Below is a small trained network, with its code and all its weights. Each question gives an input and a class and asks what happens when units are switched off, that is, made to give their printed mean instead of their output.

import numpy as np


def w(rows, s, z=0):
    codes = np.array(rows[::2]) - 128.0
    scale = np.full(codes.shape[1], s)
    scale[-1] = z or s
    return codes * scale


def norm(h):
    return h / np.sqrt((h * h).mean(-1, keepdims=True) + 1e-5)


def f(y):
    return y / 2 * (1 + np.tanh(0.7978845608 * (y + 0.044715 * y**3)))


def log_softmax(a):
    a = a - a.max(-1, keepdims=True)
    return a - np.log(np.exp(a).sum(-1, keepdims=True))


def net(x, mask):
    res = np.array(x, float).reshape(1, 6) / 4 @ E
    u = 0
    for l in range(3):
        y = f(norm(res) @ A[l][:, :-1].T + A[l][:, -1])
        res = res + np.where(mask[u : u + 4], y, B[l][:, -1]) @ B[l][:, :-1]
        u += 4
    return log_softmax(norm(res)[-1] @ U[:, :-1].T + U[:, -1])


A, B = {}, {}
E = w([
[121,68,254,106,169,90,146,99],'x0',
[115,74,79,175,112,213,135,66],'x1',
[188,67,150,144,168,123,68,123],'x2',
[115,71,156,138,80,124,171,182],'x3',
[131,97,102,84,140,153,73,122],'x4',
[183,136,140,87,123,125,144,123],'x5',
],0.0092)
A[0] = w([
[108,89,185,109,43,158,164,94,180],'L0N0',
[89,117,151,157,157,64,149,207,112],'L0N1',
[126,105,140,150,1,140,154,130,1],'L0N2',
[73,81,125,206,90,119,28,77,132],'L0N3',
],0.0088,0.0016)
B[0] = w([
[89,137,131,150,104,137,121,57,238],'L0N0',
[124,66,129,142,99,123,181,141,232],'L0N1',
[80,75,137,131,47,145,245,133,199],'L0N2',
[188,43,122,147,145,173,105,187,253],'L0N3',
],0.011,0.0032)
A[1] = w([
[254,167,192,68,48,188,124,201,192],'L1N0',
[57,107,145,32,89,171,105,180,12],'L1N1',
[122,158,43,171,43,103,82,104,253],'L1N2',
[187,143,159,132,128,140,191,134,152],'L1N3',
],0.0077,0.0021)
B[1] = w([
[108,245,37,157,5,29,200,46,189],'L1N0',
[171,179,111,97,79,64,99,132,142],'L1N1',
[100,172,150,84,240,132,170,161,253],'L1N2',
[110,212,43,169,244,2,193,119,164],'L1N3',
],0.0072,0.004)
A[2] = w([
[41,108,84,72,195,132,2,163,202],'L2N0',
[92,152,124,104,209,157,126,119,240],'L2N1',
[184,132,139,169,126,149,179,102,19],'L2N2',
[53,75,166,141,148,23,132,196,7],'L2N3',
],0.0068,0.0016)
B[2] = w([
[174,98,31,57,140,198,133,248,251],'L2N0',
[150,139,131,120,115,138,36,99,226],'L2N1',
[1,148,102,186,110,71,172,99,146],'L2N2',
[103,144,71,116,128,82,51,204,238],'L2N3',
],0.009,0.0025)
U = w([
[134,153,179,211,236,93,122,20,147],'0',
[24,57,204,123,78,194,181,57,148],'1',
[46,70,189,101,179,7,123,211,53],'2',
[191,34,112,164,193,237,60,189,224],'3',
[95,191,191,119,186,183,112,68,3],'4',
[48,150,75,171,134,149,212,172,245],'5',
[171,189,76,56,108,74,133,104,83],'6',
[162,186,51,2,187,232,62,187,171],'7',
],0.0082,0.0035)

Each question gives the input, the list of numbers given to net, and the class t.
The units are the neurons (one row each of A and B). Each row of codes is followed by its name. A weight is (code - 128) times the scale printed after its matrix; where a second scale follows, it is the last column's (A, B and U).
mask holds one flag per neuron, layer by layer. A switched-off neuron (its flag False) gives its mean, the last column of its row in B, instead of its output. The means were averaged over made-up inputs and are rounded, as every weight is.
A unit's drop is (log p(t) with every unit on - log p(t) with that unit switched off) / (log p(t) with every unit on - log p(t) with every unit switched off).
The circuit of an input: a set's keep is (log p(t) with only the set's units on - log p(t) with every unit switched off) / (log p(t) with every unit on - log p(t) with every unit switched off). Starting from all 12 units, units are removed one at a time, each time the one whose removal leaves the highest keep (on an exact tie, the one counted first), for as long as the keep stays at least 0.8.
units of the circuit, in order: the units of the circuit, biggest drop first
most important unit: the unit with the biggest drop
k most important neurons: the k neurons with the biggest drops, biggest first
k most important neurons of layer l: the k neurons of layer l with the biggest drops, biggest first
drop when u is switched off: that unit's drop, to one decimal
input [-3,7,-8,-7,-5,7], class 4: 3 most important neurons of layer 2 : (L2N0, L2N1, L2N3)
input [-6,3,5,3,7,8], class 6: 3 most important neurons : (L1N0, L0N0, L2N0)
input [1,2,-4,-1,-2,-7], class 1: 2 most important neurons of layer 0 : (L0N2, L0N0)
input [-3,7,-5,6,7,6], class 1: 2 most important neurons of layer 0 : (L0N2, L0N0)
input [6,7,2,-4,-3,-1], class 3: 4 most important neurons : (L0N3, L1N0, L0N2, L0N1)
input [4,1,5,2,-7,7], class 0: most important unit : L1N3
input [1,1,-2,-4,-5,4], class 0: units of the circuit, in order : (L2N0, L0N2)
input [1,-1,8,1,-6,7], class 0: 2 most important neurons : (L2N0, L0N2)
input [5,-5,5,1,3,5], class 6: 2 most important neurons of layer 1 : (L1N0, L1N2)
input [-2,6,-5,7,5,6], class 1: units of the circuit, in order : (L0N0, L2N0)
input [-5,1,-6,-6,-7,-7], class 7: 2 most important neurons : (L1N2, L1N0)
input [-3,2,-8,-1,2,-6], class 7: 3 most important neurons : (L1N2, L1N0, L0N1)
input [4,-1,-4,4,8,8], class 6: 2 most important neurons of layer 0 : (L0N1, L0N2)
input [-6,2,5,-2,-1,7], class 6: 3 most important neurons : (L1N0, L0N0, L2N0)
input [0,6,-5,0,3,-6], class 3: most important neuron of layer 1 : (L1N0)
input [4,-1,4,-1,3,4], class 6: 3 most important neurons : (L1N0, L0N0, L0N1)
input [-2,1,-5,-8,-2,7], class 4: 2 most important neurons of layer 2 : (L2N0, L2N3)
input [6,3,-3,0,5,-4], class 3: 3 most important neurons of layer 0 : (L0N3, L0N2, L0N1)
input [-8,-7,0,1,6,7], class 6: drop when L1N0 is switched off : 1.5
input [4,7,-6,-7,8,-5], class 3: most important neuron : (L0N3)
input [-6,-1,-6,-7,-4,-4], class 7: drop when L1N0 is switched off : 0.2
input [6,3,-4,-4,2,8], class 0: drop when L0N2 is switched off : 0.2
